M =
[[144 146  82 175 147 178 170 148 122 159 170 158 129]
 [ 70 250 167 187 193 147  68 119  52 198 116 208 161]
 [145 160  73 223 165 201 180 175 122 173 228 178 123]
 [145 157  72 212 155 194 178 162 123 173 210 173 126]
 [126 176 176 153 156 144 138 141 134 156 126 146 167]
 [142 145 149 142 140 141 141 145 144 143 140 143 145]
 [131 162 171 149 154 143 140 142 140 154 143 143 163]
 [143 138 122 139 131 147 149 143 136 141 155 143 136]
 [ 71 247 169 191 190 147  73 115  57 197 110 205 160]
 [137 151 159 145 143 142 140 142 143 150 124 142 156]
 [143 139 135 144 139 145 144 145 141 140 141 143 140]
 [143 136 103 142 134 156 156 142 129 148 155 144 134]]
Read off the top-right entry.
Answer: 129
The 2nd largest entry -> 247
The 1st entry in reading order -> 144
Read off the entry directly above the smallest entry.
Answer: 122
The largest entry -> 250
Read off the third entry on the diagonal from the top-right corner.
Answer: 228
The fifth entry in reading order is 147
Read off the smallest entry in the last column.
Answer: 123
The entry just left of the largest entry is 70
Read off the second entry in reading order.
Answer: 146
The largest entry in the last column: 167
The 3rd entry from the end, reading row by row is 155
The third entry on the main diagonal: 73
The last entry, reading row by row is 134
Read off the entry just right of the smallest entry.
Answer: 198
Read off the entry directly above 71.
Answer: 143
Read off the bottom entry of the column that holds the largest entry.
Answer: 136
The third entry, reading row by row is 82
Read off the smallest entry.
Answer: 52
The entry just left of 52 -> 119
The 3rd smallest entry: 68
The entry in the bottom-left corner is 143
Read off the bottom entry of the column that holds the smallest entry.
Answer: 129
The smallest entry in the last row: 103
Read off the 4th entry in reading order.
Answer: 175
Read off the entry directly below 158.
Answer: 208

B = [[123, 139, 117, 141, 90, 151, 104, 108, 170, 85, 127, 169], [133, 143, 157, 145, 120, 178, 101, 162, 149, 87, 121, 110], [134, 176, 155, 159, 114, 122, 108, 197, 94, 103, 96, 145], [133, 67, 180, 127, 174, 148, 153, 163, 114, 191, 179, 80], [98, 133, 117, 87, 90, 157, 119, 137, 184, 83, 118, 151], [117, 177, 177, 136, 126, 128, 174, 214, 114, 125, 142, 113], [131, 184, 135, 156, 89, 190, 113, 125, 196, 46, 126, 138], [100, 163, 133, 84, 109, 120, 121, 214, 119, 104, 81, 145], [100, 137, 98, 74, 104, 108, 151, 133, 159, 131, 119, 187], [118, 200, 132, 80, 139, 142, 144, 215, 141, 108, 78, 126], [197, 161, 74, 152, 189, 136, 111, 58, 158, 170, 101, 189], [134, 162, 186, 144, 154, 139, 165, 217, 102, 147, 143, 91], [106, 125, 172, 131, 102, 174, 152, 158, 169, 97, 172, 101], [102, 60, 181, 128, 117, 141, 150, 156, 126, 152, 193, 100], [163, 143, 154, 186, 153, 140, 150, 120, 128, 155, 166, 134], [138, 176, 173, 126, 172, 125, 191, 211, 107, 170, 142, 102]]
Report the minimum.
A: 46
Report the entry just right of the largest entry.
A: 102
Report the entry just right of 60.
A: 181
The largest entry: 217

Questions about the grid below.
1) The top entry of the column that holds the smallest entry?
2) The 3rd entry on the main diagonal?
3) The last entry, reading row by row?
4) The bottom-left entry?
5) The median of all entries?
6) The entry directly below -.41?
7) The first entry of the largest entry's row?
8) The entry just left of the smallest entry?
[[-.09,-.63,-.72,.21,.21,.21,.08,.00,.13,.42,-.01],
[-.22,-.03,-.45,-.48,-.48,-.17,-.56,.54,.19,-.28,.16],
[-.46,-.38,-.38,-.67,-.67,.08,-.38,.21,-.07,-.20,.18],
[-.25,.65,-.48,.00,.00,.02,-.14,-.16,-.50,.31,-.11],
[-.24,.62,-.53,.03,.03,.01,-.15,-.25,-.52,.15,-.27],
[-.08,.04,-.17,.16,.16,.02,-.53,.84,-.04,-.21,-.31],
[-.04,.30,-.44,.20,.20,.26,-.41,-.20,-.38,-.29,-.57],
[-.11,-.63,-.70,.03,.03,.31,.16,.06,.06,.33,-.01],
[.00,-.57,-.48,.60,.60,-.23,-.25,-.16,-.09,.19,.36],
[-.16,.50,-.29,-.03,-.03,.03,-.09,-.05,-.37,.42,.07],
[-.28,-.64,-.58,-.36,-.36,.42,.15,.15,-.15,.12,.04],
[-.11,.41,-.52,.17,.17,.17,-.30,-.28,-.43,-.23,-.56],
[-.24,.64,-.43,-.01,-.01,.01,-.12,-.12,-.49,.37,-.03]]
1) -.72
2) -.38
3) -.03
4) -.24
5) -.07
6) .16
7) -.08
8) -.63

Read these off the row that follows.
1) Report the entry just right of the centre entry.
2) Report the fifth-last entry.
3) Report the first entry from the left.
4) Report the entry just right of 112.
5) Report the third smallest entry.
6) Report the first entry from the right.
array([198, 108, 111,  30,  88, 124, 163, 117, 112, 134,  85, 111,  61])
1) 117
2) 112
3) 198
4) 134
5) 85
6) 61
